Below are the code and all the weights of a small trained network. Each question names an input and a class and asks about switching units off, where a switched-off unit gives its printed mean instead of its output.

import numpy as np


def w(rows, s, z=0):
    codes = np.array(rows[::2]) - 128.0
    scale = np.full(codes.shape[1], s)
    scale[-1] = z or s
    return codes * scale


def norm(h):
    return h / np.sqrt((h * h).mean(-1, keepdims=True) + 1e-5)


def f(y):
    return y / 2 * (1 + np.tanh(0.7978845608 * (y + 0.044715 * y**3)))


def log_softmax(a):
    a = a - a.max(-1, keepdims=True)
    return a - np.log(np.exp(a).sum(-1, keepdims=True))


def net(x, mask):
    res = np.array(x, float).reshape(1, 3) / 4 @ E
    u = 0
    for l in range(3):
        y = f(norm(res) @ A[l][:, :-1].T + A[l][:, -1])
        res = res + np.where(mask[u : u + 5], y, B[l][:, -1]) @ B[l][:, :-1]
        u += 5
    return log_softmax(norm(res)[-1] @ U[:, :-1].T + U[:, -1])


A, B = {}, {}
E = w([
[168,75,72,221],'x0',
[254,214,73,108],'x1',
[180,121,162,150],'x2',
],0.0082)
A[0] = w([
[118,185,220,2,42],'L0N1',
[182,229,77,79,108],'L0N2',
[195,235,102,44,141],'L0N3',
[105,119,187,107,77],'L0N4',
[117,155,36,250,254],'L0N5',
],0.0074,0.0029)
B[0] = w([
[120,233,188,254,211],'L0N1',
[202,69,72,83,223],'L0N2',
[136,103,131,27,253],'L0N3',
[135,99,127,78,137],'L0N4',
[153,106,73,177,225],'L0N5',
],0.0099,0.0055)
A[1] = w([
[163,109,188,72,2],'L1N1',
[96,231,187,58,159],'L1N2',
[180,247,103,128,128],'L1N3',
[41,141,206,190,4],'L1N4',
[84,33,189,98,17],'L1N5',
],0.012,0.0023)
B[1] = w([
[101,187,108,159,151],'L1N1',
[114,149,81,254,254],'L1N2',
[49,98,169,69,218],'L1N3',
[126,95,104,46,225],'L1N4',
[162,144,181,24,176],'L1N5',
],0.0094,0.0064)
A[2] = w([
[106,240,190,79,208],'L2N1',
[122,197,180,102,110],'L2N2',
[165,58,42,197,255],'L2N3',
[119,44,165,5,203],'L2N4',
[95,89,160,140,51],'L2N5',
],0.012,0.0037)
B[2] = w([
[114,74,132,185,228],'L2N1',
[82,127,118,156,163],'L2N2',
[60,149,182,132,255],'L2N3',
[253,177,106,83,250],'L2N4',
[184,162,46,106,131],'L2N5',
],0.014,0.0083)
U = w([
[41,134,172,236,252],'0',
[218,157,138,11,4],'1',
],0.012,0.0016)

Each question gives the input, the list of numbers given to net, and the class t.
The units are the neurons (one row each of A and B). Each row of codes is followed by its name. A weight is (code - 128) times the scale printed after its matrix; where a second scale follows, it is the last column's (A, B and U).
mask holds one flag per neuron, layer by layer. A switched-off neuron (its flag False) gives its mean, the last column of its row in B, instead of its output. The means were averaged over made-up inputs and are rounded, as every weight is.
A unit's drop is (log p(t) with every unit on - log p(t) with that unit switched off) / (log p(t) with every unit on - log p(t) with every unit switched off).
k most important neurons: the k neurons with the biggest drops, biggest first
top k neurons in layer l: the k neurons of layer l with the biggest drops, biggest first
drop when u is switched off: that unit's drop, to one decimal
input [2,-3,-2], class 1: most important neuron	L1N2
input [2,2,-4], class 0: 4 most important neurons	L0N5; L1N5; L2N4; L1N4
input [-5,5,4], class 0: top 3 neurons in layer 1	L1N2; L1N4; L1N1
input [-7,6,4], class 0: 2 most important neurons	L0N1; L1N2
input [-6,6,-6], class 0: top 2 neurons in layer 2	L2N4; L2N1
input [6,-8,3], class 1: top 2 neurons in layer 1	L1N2; L1N5
input [5,-6,5], class 1: 3 most important neurons	L1N2; L0N1; L1N5
input [-2,-3,0], class 1: 2 most important neurons	L1N4; L0N3
input [3,-4,-1], class 1: 2 most important neurons	L1N2; L0N1
input [4,3,5], class 0: drop when L2N4 is switched off	0.3
input [-3,2,-2], class 0: drop when L0N1 is switched off	1.2
input [-8,7,7], class 0: drop when L0N1 is switched off	1.1
